Below are the code and all the weights of a small trained network. Each question names an input and a class and asks about switching units off, where a switched-off unit gives its printed mean instead of its output.

import numpy as np


def w(rows, s, z=0):
    codes = np.array(rows[::2]) - 128.0
    scale = np.full(codes.shape[1], s)
    scale[-1] = z or s
    return codes * scale


def norm(h):
    return h / np.sqrt((h * h).mean(-1, keepdims=True) + 1e-5)


def f(y):
    return np.maximum(y, 0)


def log_softmax(a):
    a = a - a.max(-1, keepdims=True)
    return a - np.log(np.exp(a).sum(-1, keepdims=True))


def net(x, mask):
    res = np.array(x, float).reshape(1, 4) / 4 @ E
    u = 0
    for l in range(2):
        y = f(norm(res) @ A[l][:, :-1].T + A[l][:, -1])
        res = res + np.where(mask[u : u + 16], y, B[l][:, -1]) @ B[l][:, :-1]
        u += 16
    return log_softmax(norm(res)[-1] @ U[:, :-1].T + U[:, -1])


A, B = {}, {}
E = w([
[99,135,2],'x0',
[54,175,131],'x1',
[128,129,124],'x2',
[77,48,134],'x3',
],0.0048)
A[0] = w([
[146,182,130,89],'L0N1',
[163,104,184,78],'L0N2',
[185,218,141,89],'L0N3',
[224,108,121,137],'L0N4',
[102,81,206,79],'L0N5',
[140,121,247,99],'L0N6',
[68,178,155,62],'L0N7',
[135,167,152,80],'L0N8',
[63,170,163,58],'L0N9',
[70,150,157,78],'L0N10',
[158,149,162,1],'L0N11',
[173,82,139,105],'L0N12',
[74,78,173,120],'L0N13',
[121,107,197,123],'L0N14',
[162,217,143,103],'L0N15',
[38,55,158,126],'L0N16',
],0.012,0.0082)
B[0] = w([
[209,120,79,149],'L0N1',
[156,199,139,174],'L0N2',
[224,38,99,191],'L0N3',
[20,122,134,215],'L0N4',
[208,217,142,206],'L0N5',
[172,202,142,254],'L0N6',
[48,242,171,148],'L0N7',
[94,130,93,139],'L0N8',
[7,188,146,150],'L0N9',
[43,126,167,151],'L0N10',
[233,85,2,128],'L0N11',
[37,163,120,167],'L0N12',
[177,57,95,214],'L0N13',
[190,184,118,214],'L0N14',
[250,50,111,188],'L0N15',
[212,38,83,247],'L0N16',
],0.0083,0.0055)
A[1] = w([
[87,108,82,127],'L1N1',
[243,189,103,167],'L1N2',
[138,92,58,179],'L1N3',
[138,150,175,3],'L1N4',
[202,81,143,117],'L1N5',
[46,65,172,104],'L1N6',
[63,90,211,54],'L1N7',
[29,182,101,129],'L1N8',
[102,142,72,117],'L1N9',
[148,47,147,149],'L1N10',
[145,99,184,2],'L1N11',
[1,199,176,140],'L1N12',
[47,86,166,117],'L1N13',
[173,91,112,51],'L1N14',
[66,145,79,123],'L1N15',
[124,137,76,82],'L1N16',
],0.012,0.0083)
B[1] = w([
[127,157,211,157],'L1N1',
[64,93,113,254],'L1N2',
[160,192,161,210],'L1N3',
[232,254,50,128],'L1N4',
[94,156,90,189],'L1N5',
[100,96,49,136],'L1N6',
[102,226,179,130],'L1N7',
[87,183,124,154],'L1N8',
[165,142,160,150],'L1N9',
[87,123,74,172],'L1N10',
[213,231,27,128],'L1N11',
[32,92,76,151],'L1N12',
[42,139,37,136],'L1N13',
[113,113,94,144],'L1N14',
[156,162,173,153],'L1N15',
[185,147,156,138],'L1N16',
],0.0099,0.012)
U = w([
[128,177,63,254],'0',
[174,95,1,136],'1',
[172,218,166,152],'2',
[50,165,103,174],'3',
[111,122,97,72],'4',
[126,73,158,2],'5',
[123,34,203,2],'6',
],0.014,0.0083)

Each question gives the input, the list of numbers given to net, and the class t.
The units are the neurons (one row each of A and B). Each row of codes is followed by its name. A weight is (code - 128) times the scale printed after its matrix; where a second scale follows, it is the last column's (A, B and U).
mask holds one flag per neuron, layer by layer. A switched-off neuron (its flag False) gives its mean, the last column of its row in B, instead of its output. The means were averaged over made-up inputs and are rounded, as every weight is.
A unit's drop is (log p(t) with every unit on - log p(t) with that unit switched off) / (log p(t) with every unit on - log p(t) with every unit switched off).
The circuit of an input: a set's keep is (log p(t) with only the set's units on - log p(t) with every unit switched off) / (log p(t) with every unit on - log p(t) with every unit switched off). Starting from the 12 units with the biggest drops (on a tie, the unit counted first), units are removed one at a time, each time the one whose removal leaves the highest keep (on an exact tie, the one counted first), for as long as the keep stays at least 0.8.
circuit, biggest first: the units of the circuit, biggest drop first
most important unit: the unit with the biggest drop
top k neurons: the k neurons with the biggest drops, biggest first
top k neurons in layer l: the k neurons of layer l with the biggest drops, biggest first
drop of u: that unit's drop, to one decimal
input [0,-6,-1,3], class 3: circuit, biggest first => L0N4
input [-6,6,-4,7], class 1: top 2 neurons => L0N16, L0N13
input [-6,-8,-3,6], class 3: circuit, biggest first => L0N12, L0N15
input [5,8,-6,8], class 1: top 2 neurons in layer 0 => L0N16, L0N6
input [7,-8,0,0], class 3: circuit, biggest first => L0N16, L0N4
input [-5,-6,-3,-1], class 3: top 2 neurons in layer 1 => L1N12, L1N3
input [8,0,3,7], class 2: top 4 neurons in layer 1 => L1N2, L1N3, L1N1, L1N12
input [2,-3,2,-6], class 1: top 2 neurons => L0N3, L0N15
input [2,7,-4,8], class 1: top 4 neurons in layer 0 => L0N16, L0N13, L0N4, L0N12
input [6,2,2,-3], class 2: top 2 neurons => L0N6, L0N5
input [3,-5,4,4], class 3: top 3 neurons => L0N6, L0N5, L0N14
input [8,6,-6,7], class 2: top 3 neurons => L1N3, L1N2, L1N1
input [-1,-7,-2,4], class 3: top 2 neurons in layer 0 => L0N1, L0N16
input [-7,3,0,-7], class 1: top 3 neurons in layer 0 => L0N3, L0N15, L0N5
input [5,2,-4,8], class 1: top neuron in layer 1 => L1N2
input [7,2,-4,-5], class 2: top 2 neurons in layer 1 => L1N3, L1N10
input [-1,-7,-3,4], class 3: top 4 neurons => L0N1, L0N16, L1N12, L1N13
input [2,-5,0,-7], class 1: top 2 neurons in layer 0 => L0N3, L0N15
input [2,1,3,6], class 1: top 2 neurons => L0N16, L1N2
input [-4,-5,-2,3], class 3: top 2 neurons in layer 1 => L1N2, L1N3
input [8,2,-4,-5], class 2: top neuron => L0N16
input [0,-6,1,-7], class 1: top 2 neurons => L0N3, L0N15
input [0,1,3,5], class 1: drop of L0N16 => 0.2
input [7,6,3,-6], class 2: drop of L0N1 => -0.1
input [7,-6,1,-1], class 2: drop of L1N5 => 0.0
input [7,-3,5,2], class 2: drop of L0N16 => 0.1
input [4,-8,3,2], class 3: most important unit => L0N4
